Below are the code and all the weights of a small trained network. Each question names an input and a class and asks about switching units off, where a switched-off unit gives its printed mean instead of its output.

import numpy as np


def w(rows, s, z=0):
    codes = np.array(rows[::2]) - 128.0
    scale = np.full(codes.shape[1], s)
    scale[-1] = z or s
    return codes * scale


def f(y):
    return np.maximum(y, 0)


def log_softmax(a):
    a = a - a.max(-1, keepdims=True)
    return a - np.log(np.exp(a).sum(-1, keepdims=True))


def net(x, mask):
    res = np.array(x, float).reshape(1, 5) / 4 @ E
    y = f(res @ A[0][:, :-1].T + A[0][:, -1])
    res = res + np.where(mask, y, B[0][:, -1]) @ B[0][:, :-1]
    return log_softmax(res[-1] @ U[:, :-1].T + U[:, -1])


A, B = {}, {}
E = w([
[38,54,182,152,139,215,96,125,88,111,141,180],'x0',
[178,172,213,118,72,108,156,99,121,61,184,212],'x1',
[162,113,87,93,37,1,71,67,225,99,226,151],'x2',
[180,90,170,169,175,104,134,188,189,88,29,83],'x3',
[85,212,187,10,114,185,90,136,95,116,178,126],'x4',
],0.0089)
A[0] = w([
[129,163,54,118,91,149,254,80,45,144,171,191,248],'N0',
[151,186,171,147,112,195,116,151,145,69,100,99,121],'N1',
[153,149,197,100,163,50,193,162,82,107,119,56,222],'N2',
[93,121,117,133,79,145,114,160,113,94,221,195,228],'N3',
[222,170,37,81,77,70,184,146,199,165,122,54,234],'N4',
[206,145,185,120,132,157,187,143,158,61,90,129,189],'N5',
[138,8,77,131,149,141,107,67,116,65,217,233,151],'N6',
[107,145,39,153,230,141,86,146,189,224,26,108,253],'N7',
[60,219,139,21,119,137,40,112,154,139,118,89,167],'N8',
],0.0071,0.0023)
B[0] = w([
[103,114,170,131,111,176,188,143,168,79,155,149,207],'N0',
[115,126,81,125,89,88,185,152,31,69,131,164,170],'N1',
[202,122,72,89,105,162,148,156,135,97,131,87,189],'N2',
[9,98,113,91,83,141,151,99,94,111,83,174,193],'N3',
[140,206,39,148,37,207,35,129,142,3,97,132,247],'N4',
[98,136,82,128,117,202,91,184,138,75,225,94,194],'N5',
[1,31,189,152,99,103,62,70,184,181,94,155,187],'N6',
[128,141,4,87,59,172,195,167,102,53,165,71,239],'N7',
[159,83,165,148,176,192,212,113,240,111,242,87,213],'N8',
],0.0083,0.012)
U = w([
[2,38,166,73,48,100,62,148,166,181,65,154,95],'0',
[215,202,165,145,90,99,123,82,98,231,97,102,19],'1',
[181,218,78,89,74,173,75,178,109,64,129,89,127],'2',
[121,158,119,190,80,120,97,50,175,104,81,144,94],'3',
[116,77,127,133,160,190,212,145,225,75,150,115,252],'4',
[162,148,71,154,204,141,90,87,83,162,102,110,14],'5',
],0.0065,0.0023)

Each question gives the input, the list of numbers given to net, and the class t.
The units are the neurons (one row each of A and B). Each row of codes is followed by its name. A weight is (code - 128) times the scale printed after its matrix; where a second scale follows, it is the last column's (A, B and U).
mask holds one flag per neuron, in row order. A switched-off neuron (its flag False) gives its mean, the last column of its row in B, instead of its output. The means were averaged over made-up inputs and are rounded, as every weight is.
A unit's drop is (log p(t) with every unit on - log p(t) with that unit switched off) / (log p(t) with every unit on - log p(t) with every unit switched off).
The circuit of an input: a set's keep is (log p(t) with only the set's units on - log p(t) with every unit switched off) / (log p(t) with every unit on - log p(t) with every unit switched off). Starting from all 9 units, units are removed one at a time, each time the one whose removal leaves the highest keep (on an exact tie, the one counted first), for as long as the keep stays at least 0.8.
circuit, biggest first: the units of the circuit, biggest drop first
most important unit: the unit with the biggest drop
top k neurons: the k neurons with the biggest drops, biggest first
drop when u is switched off: that unit's drop, to one decimal
input [2,-6,2,-2,-3], class 0: circuit, biggest first -> (N8; N4)
input [1,0,1,-7,5], class 4: circuit, biggest first -> (N8)
input [-2,5,7,0,0], class 0: top 2 neurons -> (N6; N3)
input [-7,5,-8,-8,-1], class 4: top 3 neurons -> (N0; N4; N7)
input [1,8,-7,-3,3], class 4: top 3 neurons -> (N4; N0; N7)
input [0,-7,-4,7,-5], class 2: top 2 neurons -> (N7; N8)
input [-5,-6,-3,-8,3], class 4: top 2 neurons -> (N8; N0)
input [-6,7,3,-8,-5], class 3: top 2 neurons -> (N4; N6)
input [-7,7,8,-6,0], class 3: top 3 neurons -> (N4; N6; N7)
input [-2,6,-6,-6,-1], class 4: top 3 neurons -> (N0; N4; N7)
input [-7,1,5,4,-7], class 2: drop when N6 is switched off -> 0.0
input [4,4,-5,-3,-4], class 0: drop when N8 is switched off -> 0.3
input [-1,4,-5,8,0], class 2: drop when N8 is switched off -> 0.3
input [-1,3,-8,8,-1], class 2: most important unit -> N8
